Here is a tiny trained network, its code and every weight. The questions are about switching its units off for an input and a class, where a switched-off unit gives its printed mean instead of its output.

import numpy as np


def w(rows, s, z=0):
    codes = np.array(rows[::2]) - 128.0
    scale = np.full(codes.shape[1], s)
    scale[-1] = z or s
    return codes * scale


def f(y):
    return y / 2 * (1 + np.tanh(0.7978845608 * (y + 0.044715 * y**3)))


def log_softmax(a):
    a = a - a.max(-1, keepdims=True)
    return a - np.log(np.exp(a).sum(-1, keepdims=True))


def net(x, mask):
    res = np.array(x, float).reshape(1, 4) / 4 @ E
    y = f(res @ A[0][:, :-1].T + A[0][:, -1])
    res = res + np.where(mask, y, B[0][:, -1]) @ B[0][:, :-1]
    return log_softmax(res[-1] @ U[:, :-1].T + U[:, -1])


A, B = {}, {}
E = w([
[127,129,129],'x0',
[249,118,51],'x1',
[153,50,185],'x2',
[128,128,127],'x3',
],0.011)
A[0] = w([
[112,164,196,54],'N1',
[111,225,113,59],'N2',
[38,199,227,222],'N3',
[159,22,184,70],'N4',
[152,228,79,201],'N5',
[49,99,158,53],'N6',
[97,165,196,44],'N7',
[151,102,141,213],'N8',
[254,110,101,1],'N9',
],0.009,0.0051)
B[0] = w([
[119,153,51,141],'N1',
[50,148,162,146],'N2',
[191,100,137,246],'N3',
[43,213,205,168],'N4',
[120,106,179,192],'N5',
[133,128,8,165],'N6',
[112,158,3,149],'N7',
[138,117,156,160],'N8',
[118,125,28,178],'N9',
],0.017,0.011)
U = w([
[254,73,152,212],'0',
[239,58,146,197],'1',
[202,73,44,2],'2',
[120,234,148,80],'3',
],0.0081,0.0064)

Each question gives the input, the list of numbers given to net, and the class t.
The units are the neurons (one row each of A and B). Each row of codes is followed by its name. A weight is (code - 128) times the scale printed after its matrix; where a second scale follows, it is the last column's (A, B and U).
mask holds one flag per neuron, in row order. A switched-off neuron (its flag False) gives its mean, the last column of its row in B, instead of its output. The means were averaged over made-up inputs and are rounded, as every weight is.
A unit's drop is (log p(t) with every unit on - log p(t) with that unit switched off) / (log p(t) with every unit on - log p(t) with every unit switched off).
The circuit of an input: a set's keep is (log p(t) with only the set's units on - log p(t) with every unit switched off) / (log p(t) with every unit on - log p(t) with every unit switched off). Starting from all 9 units, units are removed one at a time, each time the one whose removal leaves the highest keep (on an exact tie, the one counted first), for as long as the keep stays at least 0.8.
circuit, biggest first: the units of the circuit, biggest drop first
k most important neurons: the k neurons with the biggest drops, biggest first
drop when u is switched off: that unit's drop, to one decimal
input [6,-6,8,1], class 3: circuit, biggest first -> (N4)
input [4,-8,2,1], class 2: circuit, biggest first -> (N6, N7)
input [-4,-7,-6,7], class 1: 2 most important neurons -> (N3, N9)
input [-1,-4,-6,-8], class 1: 2 most important neurons -> (N3, N4)
input [3,-1,8,5], class 3: 2 most important neurons -> (N4, N3)
input [6,-7,2,6], class 2: circuit, biggest first -> (N6, N7)
input [0,-4,-5,-5], class 1: 3 most important neurons -> (N3, N4, N9)
input [-3,5,-8,6], class 3: 2 most important neurons -> (N3, N2)
input [5,7,-8,-3], class 3: 3 most important neurons -> (N3, N2, N6)
input [5,-7,-1,0], class 2: 2 most important neurons -> (N6, N7)
input [8,-3,-7,0], class 0: 3 most important neurons -> (N3, N4, N5)
input [2,-7,6,0], class 2: 4 most important neurons -> (N6, N7, N3, N1)
input [-2,6,-8,-1], class 3: 3 most important neurons -> (N3, N2, N6)
input [3,8,4,0], class 2: circuit, biggest first -> (N9)
input [-3,-7,-1,1], class 2: 2 most important neurons -> (N6, N7)
input [8,-5,-3,-1], class 0: 3 most important neurons -> (N3, N9, N4)
input [-1,-3,-6,6], class 1: circuit, biggest first -> (N4, N3)
input [2,-1,7,6], class 3: drop when N3 is switched off -> 0.2
input [7,-5,-5,-4], class 0: drop when N3 is switched off -> 1.1
input [0,8,3,4], class 2: circuit, biggest first -> (N9)
input [-4,-5,8,-2], class 3: drop when N4 is switched off -> 1.7
